Look-ups in named tables: a row name and a column name give one cell, copied from the table.

Table bup
,vatasap,pazu,demazi,gefige,kiku
zuzi,3.370,9.591,2.918,6.378,6.022
vutar,2.291,8.411,2.899,4.840,4.013
zeru,5.167,5.869,4.978,0.855,8.234
begur,9.534,4.004,7.699,6.053,7.168
dukep,7.718,2.624,9.361,5.828,5.273
pefupa,4.342,3.266,5.676,4.845,2.304
poma,9.244,6.999,6.841,6.682,7.378
tebup,2.631,8.546,5.798,8.150,5.491
nevas,8.114,3.906,5.744,6.203,8.121

What is the demazi of zeru in bup? 4.978
What is the vatasap of vutar in bup? 2.291
What is the pazu of zuzi in bup? 9.591
What is the pazu of dukep in bup? 2.624
What is the kiku of vutar in bup? 4.013
What is the vatasap of dukep in bup? 7.718
What is the pazu of nevas in bup? 3.906
What is the pazu of pefupa in bup? 3.266
What is the vatasap of pefupa in bup? 4.342
What is the kiku of begur in bup? 7.168
What is the kiku of zeru in bup? 8.234
Which row has the largest pazu? zuzi

topili =
	pusuvet	seg
nodalo	-0.760	-0.135
temaka	0.986	-0.267
fif	-0.912	-0.869
bip	-0.419	0.102
sumakes	0.095	0.180
las	0.143	0.175
dutar	0.140	-0.883
mikug	-0.772	0.034
ridi	-0.637	-0.251
valo	-0.271	-0.689
sot	-0.571	-0.076
dutele	-0.005	-0.632

What is the seg of nodalo in topili? -0.135
What is the seg of ridi in topili? -0.251
What is the pusuvet of ridi in topili? -0.637
What is the pusuvet of valo in topili? -0.271
What is the pusuvet of mikug in topili? -0.772
What is the pusuvet of las in topili? 0.143
What is the seg of dutele in topili? -0.632
What is the pusuvet of nodalo in topili? -0.760
Row with the largest seg: sumakes

bidub:
            vez   maged    rak     sef
mas      -36948    6879  40773   34577
tugiz     30991  -11613  -6812   31488
bet      -35484   15297  65102   55917
nugumon   12402   60103  14128  -21260
figim     19872   36433  34042   14858
dosufit  -49622   23196  26936    6041
fipup    -11033   95189  -8743  -76883
bebepep   30311    9885  15776   -2274
fedi      18819    1286  21044   37737
zuv       20399   33200  19008   23831
gov       28860   -1075  -3950   35361
nus      -13985   18153  56464   60737

tugiz, vez: 30991
zuv, rak: 19008
fipup, sef: -76883
bebepep, rak: 15776
fedi, maged: 1286
tugiz, rak: -6812
nus, rak: 56464
tugiz, sef: 31488
nus, vez: -13985
nus, sef: 60737
nugumon, sef: -21260
bebepep, sef: -2274
fedi, sef: 37737
fipup, rak: -8743
dosufit, sef: 6041
Row with the largest sef: nus

Table tebeka
          pez   mus   suv   pav   gen   met  nibeka  leteref
zedofuv  0.69  0.80  0.73  0.73  0.39  0.69    0.68     0.67
fiziz    0.61  0.65  0.69  0.67  0.56  0.71    0.62     0.60
banomul  0.78  0.72  0.53  0.61  0.69  0.59    0.61     0.79
lasa     0.57  0.46  0.61  0.49  0.89  0.55    0.52     0.60
ved      0.62  0.71  0.81  0.62  0.25  0.75    0.94     0.51
bal      0.56  0.51  0.61  0.60  0.81  0.61    0.62     0.58
lotonug  0.51  0.47  0.65  0.57  0.78  0.64    0.66     0.52

banomul, suv: 0.53
zedofuv, pav: 0.73
lotonug, pav: 0.57
fiziz, suv: 0.69
fiziz, nibeka: 0.62
lasa, mus: 0.46
bal, nibeka: 0.62
fiziz, mus: 0.65
lasa, leteref: 0.60
zedofuv, gen: 0.39
banomul, pav: 0.61
lotonug, met: 0.64
bal, suv: 0.61
ved, nibeka: 0.94
lasa, suv: 0.61
banomul, pez: 0.78
fiziz, pez: 0.61
ved, pav: 0.62
Which row has the largest pez? banomul

mil =
,gevekiv,dov,fevab,fivu,tak,sebizef,nizul,pav
voga,31,29,30,77,19,65,38,49
suk,44,40,59,80,24,53,40,61
kifo,41,49,53,55,37,41,47,48
pilidi,34,55,64,50,33,39,49,45
lizov,51,29,48,57,52,54,34,53
midoga,39,52,43,37,39,42,53,39
vibamug,34,48,67,63,28,45,47,49
sov,38,40,43,84,12,55,46,65
dokag,34,28,37,62,34,66,34,44
tolaba,34,34,19,67,25,63,42,55
latabul,31,36,18,58,30,60,44,49
lufusiz,26,38,41,81,10,63,41,53
fasozoz,45,53,58,69,18,46,53,61

What is the pav of suk in mil?
61
What is the gevekiv of pilidi in mil?
34
What is the fivu of lufusiz in mil?
81
What is the gevekiv of tolaba in mil?
34
What is the fivu of vibamug in mil?
63
What is the fevab of suk in mil?
59
What is the dov of kifo in mil?
49
What is the fevab of midoga in mil?
43
What is the tak of fasozoz in mil?
18
What is the dov of fasozoz in mil?
53
What is the fevab of dokag in mil?
37
What is the tak of vibamug in mil?
28
What is the nizul of pilidi in mil?
49
What is the gevekiv of kifo in mil?
41
What is the dov of suk in mil?
40
What is the tak of lizov in mil?
52
What is the fivu of pilidi in mil?
50
What is the nizul of vibamug in mil?
47

